[[ 6.04  1.46]
 [ 3.39 -3.90]
 [-6.79 -0.99]
 [-5.28 -5.02]
 [-0.44 -5.85]
 [ 7.88  0.65]
 [-6.10 -4.29]
 [-1.60  5.19]
 [ 0.42 -2.21]]
|
[[ 6.04  3.39 -6.79 -5.28 -0.44  7.88 -6.10 -1.60  0.42]
 [ 1.46 -3.90 -0.99 -5.02 -5.85  0.65 -4.29  5.19 -2.21]]

[[-4.52  1.50 -4.98]
 [-4.52  1.50 -3.83]
 [-4.52  1.50 -6.23]
 [-4.52  1.50 -4.81]
 [ 1.97  8.35 -1.07]
 [ 1.35  5.21 -0.98]]
|
[[-4.52 -4.52 -4.52 -4.52  1.97  1.35]
 [ 1.50  1.50  1.50  1.50  8.35  5.21]
 [-4.98 -3.83 -6.23 -4.81 -1.07 -0.98]]

[[-0.96  0.29 -2.26 -2.76 -4.89 -2.23 -2.89 -0.63 -2.51  0.88 -0.93 -1.52]
 [ 4.27  0.53 -0.84  1.54 -0.11  2.16 -0.23  1.18  1.85 -1.15  0.41  2.09]
 [-1.57  1.11  0.01  1.07  2.54 -0.42  2.63 -2.07 -0.45 -0.28  1.44  0.18]
 [-0.62 -0.11 -2.67 -3.35 -5.95 -2.15 -3.67 -0.14 -2.68  1.18 -1.42 -1.60]
 [ 1.16  1.79 -1.22  1.21  0.40  0.32  1.19 -1.77  0.63 -0.30  1.53  1.85]
 [ 0.07 -2.72  3.64  0.64  2.06  1.20 -0.36  4.89  1.26 -1.23 -1.72 -2.00]
 [ 6.70  3.01 -3.89  2.18 -1.89  2.44 -0.21 -0.90  2.32 -1.09  1.99  4.83]]
|
[[-0.96  4.27 -1.57 -0.62  1.16  0.07  6.70]
 [ 0.29  0.53  1.11 -0.11  1.79 -2.72  3.01]
 [-2.26 -0.84  0.01 -2.67 -1.22  3.64 -3.89]
 [-2.76  1.54  1.07 -3.35  1.21  0.64  2.18]
 [-4.89 -0.11  2.54 -5.95  0.40  2.06 -1.89]
 [-2.23  2.16 -0.42 -2.15  0.32  1.20  2.44]
 [-2.89 -0.23  2.63 -3.67  1.19 -0.36 -0.21]
 [-0.63  1.18 -2.07 -0.14 -1.77  4.89 -0.90]
 [-2.51  1.85 -0.45 -2.68  0.63  1.26  2.32]
 [ 0.88 -1.15 -0.28  1.18 -0.30 -1.23 -1.09]
 [-0.93  0.41  1.44 -1.42  1.53 -1.72  1.99]
 [-1.52  2.09  0.18 -1.60  1.85 -2.00  4.83]]

[[-0.25  6.11 -1.10]
 [ 0.24 -1.86  1.70]
 [ 0.29 -1.32  1.73]
 [-0.03  5.84  0.38]]
|
[[-0.25  0.24  0.29 -0.03]
 [ 6.11 -1.86 -1.32  5.84]
 [-1.10  1.70  1.73  0.38]]

[[-2.14 -4.96  0.64 -0.53 -3.38]
 [ 2.70 -1.95  0.94  1.89  5.07]
 [ 0.02 -5.16  2.05  0.63 -3.16]
 [ 0.71 -1.02  0.15  0.92  6.23]
 [-4.09 -3.29 -3.12 -1.83 -0.84]
 [ 2.12 -4.84  2.69  1.67 -1.77]
 [ 3.71 -3.06  1.88  2.42  2.93]
 [-3.94 -0.06  0.31 -1.29  4.86]
 [-3.66 -4.25 -1.21 -1.45 -2.49]
 [ 3.45 -4.11  2.59  2.33  0.45]
 [-1.75 -0.35 -0.11 -0.25  6.16]]
|
[[-2.14  2.70  0.02  0.71 -4.09  2.12  3.71 -3.94 -3.66  3.45 -1.75]
 [-4.96 -1.95 -5.16 -1.02 -3.29 -4.84 -3.06 -0.06 -4.25 -4.11 -0.35]
 [ 0.64  0.94  2.05  0.15 -3.12  2.69  1.88  0.31 -1.21  2.59 -0.11]
 [-0.53  1.89  0.63  0.92 -1.83  1.67  2.42 -1.29 -1.45  2.33 -0.25]
 [-3.38  5.07 -3.16  6.23 -0.84 -1.77  2.93  4.86 -2.49  0.45  6.16]]

[[-0.10  2.02  1.88 -0.76  0.92 -1.83  1.80  0.17]
 [ 0.78 -5.16 -2.05  1.75 -5.06  0.27 -1.07  1.60]
 [-1.31 -0.13 -0.24 -0.98 -1.26 -2.75 -0.30  0.63]
 [ 1.76 -2.36 -3.96 -3.87 -0.87 -4.58  1.05 -4.90]
 [ 2.24  2.31 -3.28 -0.70  2.30  0.11  3.32  1.08]
 [-0.86 -0.91 -1.36  3.55 -0.99  3.73 -0.09  4.10]
 [-1.18  6.29  1.72  0.47 -3.41  0.46  1.62  0.38]
 [-0.65 -3.78  0.68  1.46  0.08 -0.88 -2.48 -0.01]
 [-1.52  1.06  2.30  0.26  1.14 -4.61 -1.47 -3.24]
 [ 1.50  0.66  2.86  1.52  1.62  2.90  0.00 -2.79]]
|
[[-0.10  0.78 -1.31  1.76  2.24 -0.86 -1.18 -0.65 -1.52  1.50]
 [ 2.02 -5.16 -0.13 -2.36  2.31 -0.91  6.29 -3.78  1.06  0.66]
 [ 1.88 -2.05 -0.24 -3.96 -3.28 -1.36  1.72  0.68  2.30  2.86]
 [-0.76  1.75 -0.98 -3.87 -0.70  3.55  0.47  1.46  0.26  1.52]
 [ 0.92 -5.06 -1.26 -0.87  2.30 -0.99 -3.41  0.08  1.14  1.62]
 [-1.83  0.27 -2.75 -4.58  0.11  3.73  0.46 -0.88 -4.61  2.90]
 [ 1.80 -1.07 -0.30  1.05  3.32 -0.09  1.62 -2.48 -1.47  0.00]
 [ 0.17  1.60  0.63 -4.90  1.08  4.10  0.38 -0.01 -3.24 -2.79]]
---
[[-4.01  0.64 -1.29  1.93]
 [-5.37 -1.66  1.11 -3.16]
 [-1.44 -4.66  3.57 -6.98]
 [ 0.33  0.59 -0.01 -1.39]
 [-8.34  7.69 -2.22  6.33]]
|
[[-1.66  1.11]
 [-4.66  3.57]]

[[ 1.60 -1.41  0.13  0.83  1.39]
 [ 1.18 -6.94  3.51 -4.53 -1.42]
 [ 1.79  0.08  0.80  0.74  4.87]
 [-1.98  2.50  1.61  0.33 -3.09]
 [ 0.90  3.64  4.84  2.64 -2.85]]
|
[[-6.94  3.51]
 [ 0.08  0.80]]

[[-6.26 -4.69  0.79  1.48]
 [-1.78 -1.02  1.22  0.13]
 [-4.88 -4.00  0.83  0.06]
 [-0.54 -0.01  0.09  1.44]
 [-1.84 -1.44  0.74  0.32]]
|
[[-1.02  1.22]
 [-4.00  0.83]]

[[ 0.39  0.29 -6.00  2.75 -1.11]
 [ 1.34  3.22  0.11 -0.72  1.10]
 [ 0.03 -0.83 -3.31  0.96 -0.74]
 [ 0.07 -0.72  1.10 -0.73  0.45]
 [ 0.87  1.78  1.34 -1.82 -1.20]]
|
[[ 3.22  0.11]
 [-0.83 -3.31]]

[[-6.41 -4.44 -7.44]
 [-2.71  8.04 -0.26]
 [-3.41  2.71  4.32]
 [-1.58  1.97  2.58]
 [ 8.46  0.84 -0.80]]
|
[[ 8.04 -0.26]
 [ 2.71  4.32]]

[[-2.64  0.23 -1.80  1.52  0.13]
 [ 6.90 -0.01  5.09 -2.78  0.17]
 [ 3.82  0.40  3.90 -1.05 -0.33]
 [ 7.19 -0.03  6.10 -1.59  0.33]
 [-0.28  0.20 -0.63  0.04  0.06]]
|
[[-0.01  5.09]
 [ 0.40  3.90]]

[[ 0.57 -0.67 -0.21  0.15  0.28]
 [-1.38  5.08  2.62  3.91 -6.03]
 [ 1.20 -0.31 -0.24  0.45  0.38]
 [ 1.23 -0.15  0.63 -1.94  8.13]]
|
[[ 5.08  2.62]
 [-0.31 -0.24]]

[[ 4.20  2.57  4.05]
 [ 2.82  4.14  6.57]
 [-6.60  7.24  1.21]]
|
[[4.14 6.57]
 [7.24 1.21]]
---
[[ 1.88  3.21  6.26]
 [ 2.81 -0.09  4.13]]
|
[ 6.26 -0.09]

[[-1.09 -0.96 -1.74  4.81 -2.10]
 [ 0.53  0.21 -4.94 -0.60  5.64]
 [ 3.04  2.32 -0.18 -8.25  7.26]
 [-2.11 -1.15 -3.23  4.32  0.02]]
|
[-2.10 -0.60 -0.18 -1.15]

[[-3.60  0.54 -1.31  1.40]
 [-6.42 -2.25 -3.22 -1.41]
 [-2.20  4.47  0.37  4.39]]
|
[ 1.40 -3.22  4.47]

[[ 4.27 -3.60 -2.33  3.89  6.74]
 [ 7.23 -2.74  2.97  3.69  1.62]
 [ 6.92 -2.85  2.65  2.93  1.47]]
|
[6.74 3.69 2.65]

[[ 2.24 -2.86  2.99 -3.47  3.94]
 [ 6.15 -2.03  6.45  1.06 -1.87]
 [-1.33 -4.61  0.43  1.23 -0.05]]
|
[3.94 1.06 0.43]

[[-6.28  0.34  2.43  4.68  2.84]
 [ 2.40  0.73  2.14  0.31 -2.84]
 [-7.08 -1.86  1.40  5.68  2.93]]
|
[2.84 0.31 1.40]

[[ 1.74  7.59 -1.63]
 [-4.81 -1.42 -0.55]
 [ 1.08  1.25  0.94]
 [-1.28  0.53  0.46]]
|
[-1.63 -1.42  1.08]
